Below is a small trained network, with its code and all its weights. Each question gives an input and a class and asks what happens when units are switched off, that is, made to give their printed mean instead of their output.

import numpy as np


def w(rows, s, z=0):
    codes = np.array(rows[::2]) - 128.0
    scale = np.full(codes.shape[1], s)
    scale[-1] = z or s
    return codes * scale


def norm(h):
    return h / np.sqrt((h * h).mean(-1, keepdims=True) + 1e-5)


def f(y):
    return y / 2 * (1 + np.tanh(0.7978845608 * (y + 0.044715 * y**3)))


def log_softmax(a):
    a = a - a.max(-1, keepdims=True)
    return a - np.log(np.exp(a).sum(-1, keepdims=True))


def net(x, mask):
    res = np.array(x, float).reshape(1, 7) / 4 @ E
    u = 0
    for l in range(3):
        y = f(norm(res) @ A[l][:, :-1].T + A[l][:, -1])
        res = res + np.where(mask[u : u + 5], y, B[l][:, -1]) @ B[l][:, :-1]
        u += 5
    return log_softmax(norm(res)[-1] @ U[:, :-1].T + U[:, -1])


A, B = {}, {}
E = w([
[2,203,153,154,155],'x0',
[196,134,67,201,219],'x1',
[132,135,127,129,126],'x2',
[195,149,165,67,204],'x3',
[130,136,127,129,126],'x4',
[137,140,130,135,124],'x5',
[118,112,125,120,132],'x6',
],0.0084)
A[0] = w([
[190,89,168,60,7,112],'L0N0',
[207,59,66,171,102,3],'L0N1',
[86,150,187,80,70,176],'L0N2',
[116,39,163,174,126,188],'L0N3',
[163,161,216,35,200,240],'L0N4',
],0.012,0.0019)
B[0] = w([
[70,102,94,196,250,244],'L0N0',
[153,115,98,110,20,228],'L0N1',
[109,189,193,129,75,214],'L0N2',
[183,214,121,162,130,155],'L0N3',
[144,145,61,26,159,254],'L0N4',
],0.014,0.0074)
A[1] = w([
[123,78,130,248,178,9],'L1N0',
[111,116,152,116,208,247],'L1N1',
[162,90,74,140,190,19],'L1N2',
[103,157,58,164,211,66],'L1N3',
[226,57,177,41,141,47],'L1N4',
],0.015,0.0015)
B[1] = w([
[57,194,74,152,53,212],'L1N0',
[194,86,70,119,168,195],'L1N1',
[166,115,197,113,182,202],'L1N2',
[118,50,118,168,191,254],'L1N3',
[125,127,254,226,82,180],'L1N4',
],0.017,0.0089)
A[2] = w([
[209,110,79,87,86,3],'L2N0',
[119,130,254,137,98,123],'L2N1',
[97,162,114,209,104,185],'L2N2',
[108,203,113,12,93,42],'L2N3',
[173,81,137,139,43,200],'L2N4',
],0.017,0.0014)
B[2] = w([
[192,146,108,141,5,178],'L2N0',
[161,145,243,143,101,206],'L2N1',
[54,57,120,149,87,254],'L2N2',
[89,206,57,35,165,200],'L2N3',
[159,154,80,112,194,202],'L2N4',
],0.017,0.0083)
U = w([
[40,81,60,184,87,253],'0',
[176,73,91,96,243,227],'1',
[213,126,37,143,21,23],'2',
[219,146,207,125,121,101],'3',
[51,191,214,92,51,39],'4',
[95,216,102,4,172,55],'5',
],0.014,0.0022)

Each question gives the input, the list of numbers given to net, and the class t.
The units are the neurons (one row each of A and B). Each row of codes is followed by its name. A weight is (code - 128) times the scale printed after its matrix; where a second scale follows, it is the last column's (A, B and U).
mask holds one flag per neuron, layer by layer. A switched-off neuron (its flag False) gives its mean, the last column of its row in B, instead of its output. The means were averaged over made-up inputs and are rounded, as every weight is.
A unit's drop is (log p(t) with every unit on - log p(t) with that unit switched off) / (log p(t) with every unit on - log p(t) with every unit switched off).
The circuit of an input: a set's keep is (log p(t) with only the set's units on - log p(t) with every unit switched off) / (log p(t) with every unit on - log p(t) with every unit switched off). Starting from the 12 units with the biggest drops (on a tie, the unit counted first), units are removed one at a time, each time the one whose removal leaves the highest keep (on an exact tie, the one counted first), for as long as the keep stays at least 0.8.
circuit, biggest first: the units of the circuit, biggest drop first
most important unit: the unit with the biggest drop
k most important neurons: the k neurons with the biggest drops, biggest first
top k neurons in layer l: the k neurons of layer l with the biggest drops, biggest first
drop of u: that unit's drop, to one decimal
input [-2,4,3,-8,-2,6,-3], class 2: most important unit -> L0N0
input [4,1,5,3,6,-2,-6], class 1: 4 most important neurons -> [L0N1 L0N2 L1N0 L2N3]
input [1,1,2,1,7,-4,-3], class 1: 2 most important neurons -> [L0N1 L2N1]
input [0,3,1,-4,-7,-7,-7], class 2: 2 most important neurons -> [L0N0 L0N1]
input [3,-4,8,0,-8,-5,7], class 4: 3 most important neurons -> [L0N2 L0N4 L2N1]
input [-1,6,-3,-2,-2,-5,6], class 2: 2 most important neurons -> [L0N1 L0N0]
input [-2,-5,7,1,7,-6,1], class 1: 3 most important neurons -> [L0N0 L1N1 L0N4]
input [0,5,-8,3,-7,6,-2], class 3: circuit, biggest first -> [L0N0 L1N4]
input [8,-6,6,2,1,6,-1], class 5: top 3 neurons in layer 1 -> [L1N4 L1N3 L1N2]
input [-6,0,6,-2,8,1,-5], class 0: top 3 neurons in layer 0 -> [L0N0 L0N4 L0N1]
input [-1,-7,-1,6,1,4,-7], class 1: top 2 neurons in layer 0 -> [L0N0 L0N1]
input [8,-3,-2,0,-6,5,6], class 4: top 2 neurons in layer 2 -> [L2N1 L2N4]
input [2,-8,6,2,-8,2,2], class 5: 2 most important neurons -> [L0N2 L1N4]
input [-5,2,2,7,0,3,-8], class 3: most important unit -> L1N4
input [7,-8,5,3,8,6,1], class 5: 3 most important neurons -> [L2N3 L1N4 L0N4]
input [-4,4,-1,0,-2,-7,0], class 2: 2 most important neurons -> [L0N1 L1N2]
input [-8,0,3,0,2,-3,-8], class 0: 4 most important neurons -> [L0N0 L0N4 L1N0 L0N1]
input [-1,8,7,4,-7,7,5], class 3: 2 most important neurons -> [L0N0 L1N4]
input [-2,1,-2,-7,-2,7,-6], class 2: 2 most important neurons -> [L0N1 L0N0]
input [-2,1,-8,-8,0,1,3], class 2: 2 most important neurons -> [L0N0 L0N1]
input [-3,1,2,7,-3,-4,1], class 3: circuit, biggest first -> [L1N4]
input [2,-6,3,-8,7,-5,-7], class 4: drop of L0N4 -> 0.1
input [-6,-8,-2,2,-5,-8,-6], class 1: drop of L0N0 -> 2.5
input [3,-5,8,-5,6,1,-4], class 4: drop of L0N1 -> 0.0
input [-3,8,0,2,-1,3,-4], class 3: drop of L1N4 -> 0.5
input [5,-3,7,-4,-3,4,-3], class 4: top 2 neurons in layer 0 -> [L0N4 L0N0]
input [-7,-8,6,6,-1,-2,-4], class 1: circuit, biggest first -> [L0N0]
